Here is a tiny trained network, its code and every weight. The questions are about switching its units off for an input and a class, where a switched-off unit gives its printed mean instead of its output.

import numpy as np


def w(rows, s, z=0):
    codes = np.array(rows[::2]) - 128.0
    scale = np.full(codes.shape[1], s)
    scale[-1] = z or s
    return codes * scale


def f(y):
    return np.maximum(y, 0)


def log_softmax(a):
    a = a - a.max(-1, keepdims=True)
    return a - np.log(np.exp(a).sum(-1, keepdims=True))


def net(x, mask):
    res = np.array(x, float).reshape(1, 8) / 4 @ E
    y = f(res @ A[0][:, :-1].T + A[0][:, -1])
    res = res + np.where(mask, y, B[0][:, -1]) @ B[0][:, :-1]
    return log_softmax(res[-1] @ U[:, :-1].T + U[:, -1])


A, B = {}, {}
E = w([
[131,113,163,133,98,132,96,120,119,102],'x0',
[191,71,97,107,116,146,2,78,153,205],'x1',
[50,26,146,83,128,24,120,44,129,164],'x2',
[104,153,126,103,146,135,137,143,124,157],'x3',
[93,39,114,144,152,178,121,199,179,58],'x4',
[117,118,151,140,101,129,110,156,116,141],'x5',
[120,135,145,112,121,143,114,126,121,119],'x6',
[136,80,142,202,63,86,104,199,94,150],'x7',
],0.0083)
A[0] = w([
[196,195,90,169,117,164,125,185,95,112,19],'N0',
[80,85,140,162,141,159,112,161,179,110,200],'N1',
[187,160,151,101,58,72,171,131,18,161,162],'N2',
[192,88,101,103,184,170,81,105,154,179,138],'N3',
[96,123,226,176,217,100,254,141,72,67,177],'N4',
[16,48,94,98,94,5,164,74,91,121,4],'N5',
[151,60,98,138,119,158,43,116,119,186,53],'N6',
[156,98,138,157,44,76,104,225,71,160,176],'N7',
[84,26,112,121,153,177,128,193,157,87,54],'N8',
],0.0071,0.0034)
B[0] = w([
[43,169,181,208,132,196,189,125,230,160,195],'N0',
[202,162,77,39,46,117,26,89,75,130,207],'N1',
[83,133,4,79,99,139,75,166,125,176,204],'N2',
[207,101,207,128,228,129,181,220,40,117,196],'N3',
[201,47,142,92,167,174,92,159,44,146,254],'N4',
[89,173,233,187,132,170,123,102,182,162,244],'N5',
[131,66,186,123,118,179,166,182,108,146,196],'N6',
[119,73,104,92,203,24,127,203,167,42,223],'N7',
[207,189,79,172,85,94,82,103,182,254,211],'N8',
],0.0074,0.0085)
U = w([
[141,94,150,129,166,148,156,158,39,106,32],'0',
[68,158,201,218,141,168,147,127,254,133,21],'1',
[115,128,100,92,181,109,128,143,151,81,234],'2',
[134,125,99,133,123,128,138,121,110,109,255],'3',
[125,138,107,121,153,114,124,134,126,98,183],'4',
[133,154,23,126,99,133,72,86,102,173,23],'5',
],0.01,0.0049)

Each question gives the input, the list of numbers given to net, and the class t.
The units are the neurons (one row each of A and B). Each row of codes is followed by its name. A weight is (code - 128) times the scale printed after its matrix; where a second scale follows, it is the last column's (A, B and U).
mask holds one flag per neuron, in row order. A switched-off neuron (its flag False) gives its mean, the last column of its row in B, instead of its output. The means were averaged over made-up inputs and are rounded, as every weight is.
A unit's drop is (log p(t) with every unit on - log p(t) with that unit switched off) / (log p(t) with every unit on - log p(t) with every unit switched off).
The circuit of an input: a set's keep is (log p(t) with only the set's units on - log p(t) with every unit switched off) / (log p(t) with every unit on - log p(t) with every unit switched off). Starting from all 9 units, units are removed one at a time, each time the one whose removal leaves the highest keep (on an exact tie, the one counted first), for as long as the keep stays at least 0.8.
units of the circuit, in order: the units of the circuit, biggest drop first
top k neurons: the k neurons with the biggest drops, biggest first
drop when u is switched off: that unit's drop, to one decimal
input [3,7,3,-1,0,1,-7,8], class 2: units of the circuit, in order : [N7]
input [-5,4,-2,6,-7,-7,-8,8], class 2: units of the circuit, in order : [N7, N8]
input [-6,-6,-5,4,-7,-4,-4,-3], class 5: top 4 neurons : [N2, N3, N7, N5]
input [4,8,-1,-2,6,-4,2,-1], class 0: top 3 neurons : [N3, N6, N2]
input [4,2,5,5,8,1,0,-1], class 5: units of the circuit, in order : [N1, N8]
input [-5,-3,-7,-6,-1,-6,0,5], class 1: top 3 neurons : [N0, N1, N3]
input [-4,4,-7,-4,5,2,1,6], class 1: top 3 neurons : [N0, N4, N2]
input [6,4,2,-5,6,-2,-7,-2], class 5: top 3 neurons : [N8, N1, N7]
input [5,-6,-6,-8,2,0,0,8], class 2: top 2 neurons : [N7, N5]
input [3,4,-6,-2,-1,2,-3,-2], class 1: top 2 neurons : [N0, N4]
input [-1,3,-8,-7,7,5,4,-1], class 1: top 2 neurons : [N0, N4]
input [8,6,1,0,-6,1,-4,3], class 0: units of the circuit, in order : [N6, N3]
input [1,8,4,4,-2,-8,-4,4], class 0: top 2 neurons : [N3, N6]
input [-1,0,-7,0,1,3,-1,-2], class 1: units of the circuit, in order : [N0]
input [0,5,4,7,-5,-4,5,7], class 2: units of the circuit, in order : [N7, N8]
input [2,2,7,-3,1,7,4,-1], class 1: top 2 neurons : [N5, N4]
input [8,-3,6,1,8,4,2,0], class 5: top 2 neurons : [N1, N8]
input [-4,7,-2,-3,-7,-4,6,4], class 0: top 3 neurons : [N3, N6, N8]
input [0,0,-6,2,-7,-6,-2,8], class 2: top 4 neurons : [N7, N5, N2, N8]
input [1,4,-2,4,7,1,-8,-5], class 5: units of the circuit, in order : [N8]
input [-4,-1,6,-1,-4,4,6,-3], class 1: top 2 neurons : [N5, N1]
input [3,1,7,7,7,-3,6,2], class 1: drop when N8 is switched off : 0.0
input [-8,-5,1,0,-7,-6,6,-1], class 5: drop when N2 is switched off : 0.9
input [-3,-8,4,6,-2,-8,-2,1], class 0: drop when N8 is switched off : 0.1
input [-8,-1,-4,-7,-5,6,-3,8], class 2: drop when N5 is switched off : 0.2
